Below are the code and all the weights of a small trained network. Each question names an input and a target symbol and asks about switching units off, where a switched-off unit gives its printed mean instead of its output.

import numpy as np


def w(rows, s, z=0):
    codes = np.array(rows[::2]) - 128.0
    scale = np.full(codes.shape[1], s)
    scale[-1] = z or s
    return codes * scale


def norm(h):
    return h / np.sqrt((h * h).mean(-1, keepdims=True) + 1e-5)


def f(y):
    return y / 2 * (1 + np.tanh(0.7978845608 * (y + 0.044715 * y**3)))


def softmax(a):
    e = np.exp(a - a.max(-1, keepdims=True))
    return e / e.sum(-1, keepdims=True)


def log_softmax(a):
    a = a - a.max(-1, keepdims=True)
    return a - np.log(np.exp(a).sum(-1, keepdims=True))


def net(x, mask):
    ids = ['γεζηστφ'.index(c) for c in x.split()]
    T = len(ids)
    res = E[ids] + P[:T]
    r = norm(res)
    for j in range(3):
        rows = slice(2 * j, 2 * j + 2)
        q, k, v = (r @ M[0][rows].T for M in (Q, K, V))
        z = softmax(np.where(np.tri(T) > 0, q @ k.T / 2**0.5, -1e9)) @ v
        o = O[0][rows]
        res = res + np.where(mask[j], z, o[:, -1]) @ o[:, :-1]
    y = f(norm(res) @ A[0][:, :-1].T + A[0][:, -1])
    res = res + np.where(mask[3:27], y, B[0][:, -1]) @ B[0][:, :-1]
    return log_softmax(norm(res)[-1] @ U[:, :-1].T + U[:, -1])


Q, K, V, O, A, B = {}, {}, {}, {}, {}, {}
E = w([
[181,93,185,159],'γ',
[212,176,11,192],'ε',
[152,113,202,118],'ζ',
[131,46,150,170],'η',
[144,46,131,137],'σ',
[56,63,141,163],'τ',
[138,70,155,107],'φ',
],0.012)
P = w([
[94,195,78,77],'0',
[130,142,172,156],'1',
[106,96,127,132],'2',
[117,81,138,117],'3',
[136,58,130,106],'4',
[144,33,121,93],'5',
[163,40,148,91],'6',
[171,30,140,88],'7',
[174,2,132,101],'8',
],0.0099)
Q[0] = w([
[150,60,120,112],'head 1',
[84,128,146,71],'head 1',
[60,110,132,140],'head 2',
[111,88,133,123],'head 2',
[117,37,85,160],'head 3',
[158,4,162,133],'head 3',
],0.016)
K[0] = w([
[186,146,22,176],'head 1',
[74,170,142,122],'head 1',
[135,129,68,170],'head 2',
[195,156,104,89],'head 2',
[121,158,117,92],'head 3',
[103,176,97,2],'head 3',
],0.016)
V[0] = w([
[80,120,179,95],'head 1',
[155,208,44,151],'head 1',
[44,133,166,25],'head 2',
[101,86,204,144],'head 2',
[181,68,75,16],'head 3',
[107,245,183,38],'head 3',
],0.013)
O[0] = w([
[178,104,254,88,79],'head 1',
[206,64,22,169,157],'head 1',
[58,112,245,204,141],'head 2',
[21,48,87,168,144],'head 2',
[241,108,121,212,248],'head 3',
[34,185,34,230,188],'head 3',
],0.0096,0.011)
A[0] = w([
[164,112,143,129,211],'neuron 1',
[74,165,20,140,253],'neuron 2',
[65,107,96,175,54],'neuron 3',
[157,155,180,184,106],'neuron 4',
[178,132,161,18,98],'neuron 5',
[64,137,144,27,104],'neuron 6',
[142,152,142,153,80],'neuron 7',
[92,189,216,112,146],'neuron 8',
[71,129,179,123,139],'neuron 9',
[79,252,73,160,186],'neuron 10',
[178,154,105,169,135],'neuron 11',
[30,194,76,178,64],'neuron 12',
[164,125,163,2,146],'neuron 13',
[103,133,95,133,95],'neuron 14',
[105,161,141,199,99],'neuron 15',
[157,135,33,237,147],'neuron 16',
[145,66,109,141,133],'neuron 17',
[8,136,132,72,138],'neuron 18',
[212,155,110,92,155],'neuron 19',
[140,100,23,125,180],'neuron 20',
[144,120,135,124,183],'neuron 21',
[171,85,106,50,144],'neuron 22',
[120,64,193,171,137],'neuron 23',
[123,117,109,40,201],'neuron 24',
],0.013,0.0048)
B[0] = w([
[104,201,68,87,165],'neuron 1',
[204,73,133,96,211],'neuron 2',
[167,168,151,171,155],'neuron 3',
[108,44,117,128,155],'neuron 4',
[91,187,156,115,134],'neuron 5',
[124,85,171,157,132],'neuron 6',
[122,106,152,103,126],'neuron 7',
[108,20,31,74,152],'neuron 8',
[142,158,32,104,152],'neuron 9',
[165,154,117,42,170],'neuron 10',
[47,102,98,90,167],'neuron 11',
[186,208,152,38,171],'neuron 12',
[47,254,179,124,138],'neuron 13',
[217,86,192,147,132],'neuron 14',
[97,152,127,97,159],'neuron 15',
[109,108,107,140,252],'neuron 16',
[139,121,83,99,168],'neuron 17',
[151,84,40,159,150],'neuron 18',
[83,98,118,99,161],'neuron 19',
[197,57,34,134,207],'neuron 20',
[96,157,75,108,144],'neuron 21',
[47,159,110,159,157],'neuron 22',
[220,157,110,114,186],'neuron 23',
[36,73,180,154,135],'neuron 24',
],0.0082,0.013)
U = w([
[217,251,61,64,77],'γ',
[134,136,89,118,31],'ε',
[58,232,46,142,190],'ζ',
[119,152,159,46,255],'η',
[252,113,173,141,105],'σ',
[7,82,86,108,93],'τ',
[103,136,133,246,143],'φ',
],0.014,0.0062)

Each question gives the input, a string of symbols that net reads in full, and the target symbol t.
The units are the heads (2 rows each of Q, K, V and O) and the neurons (one row each of A and B). Each row of codes is followed by its name. A weight is (code - 128) times the scale printed after its matrix; where a second scale follows, it is the last column's (O, A, B and U).
mask holds one flag per unit, heads first, then neurons. A switched-off unit (its flag False) gives its mean, the last column of its rows in O or B, instead of its output. The means were averaged over made-up inputs and are rounded, as every weight is.
A unit's drop is (log p(t) with every unit on - log p(t) with that unit switched off) / (log p(t) with every unit on - log p(t) with every unit switched off).
The circuit of an input: a set's keep is (log p(t) with only the set's units on - log p(t) with every unit switched off) / (log p(t) with every unit on - log p(t) with every unit switched off). Starting from the 12 units with the biggest drops (on a tie, the unit counted first), units are removed one at a time, each time the one whose removal leaves the highest keep (on an exact tie, the one counted first), for as long as the keep stays at least 0.8.
circuit, biggest first: the units of the circuit, biggest drop first
k most important neurons: the k neurons with the biggest drops, biggest first
which heads matter: for each layer, one digit per head in row order, 1 if its drop is at least 0.15 and else 0, layers parted by /
drop when u is switched off: that unit's drop, to one decimal
input φ ζ σ σ ζ γ φ, target φ: which heads matter : 101
input φ φ σ σ σ τ, target φ: which heads matter : 101
input ζ φ ζ, target ζ: 3 most important neurons : neuron 12; neuron 10; neuron 9
input ζ φ ε, target σ: which heads matter : 011
input ζ σ γ φ τ, target ζ: circuit, biggest first : head 3; neuron 12
input η γ φ γ η φ φ, target η: circuit, biggest first : head 3; head 1; neuron 13
input σ φ η, target σ: which heads matter : 001
input φ σ σ ζ, target φ: which heads matter : 001
input σ ζ φ, target σ: which heads matter : 001
input η ζ σ τ τ τ, target η: circuit, biggest first : head 3; head 1
input τ ζ η τ φ, target τ: circuit, biggest first : head 1; head 2
input σ η σ γ φ, target σ: which heads matter : 101
input φ γ φ τ γ σ γ, target φ: circuit, biggest first : head 3; head 1; neuron 20
input τ η ε, target τ: which heads matter : 011
input φ φ τ, target φ: which heads matter : 001
input γ σ τ τ τ φ σ φ, target γ: which heads matter : 101
input ζ η σ σ, target ζ: most important neuron : neuron 12
input γ γ σ τ ζ, target γ: drop when head 1 is switched off : 0.2
input ζ ζ ζ, target ζ: drop when neuron 12 is switched off : 0.3
input ζ γ σ γ, target ζ: drop when head 2 is switched off : 0.3
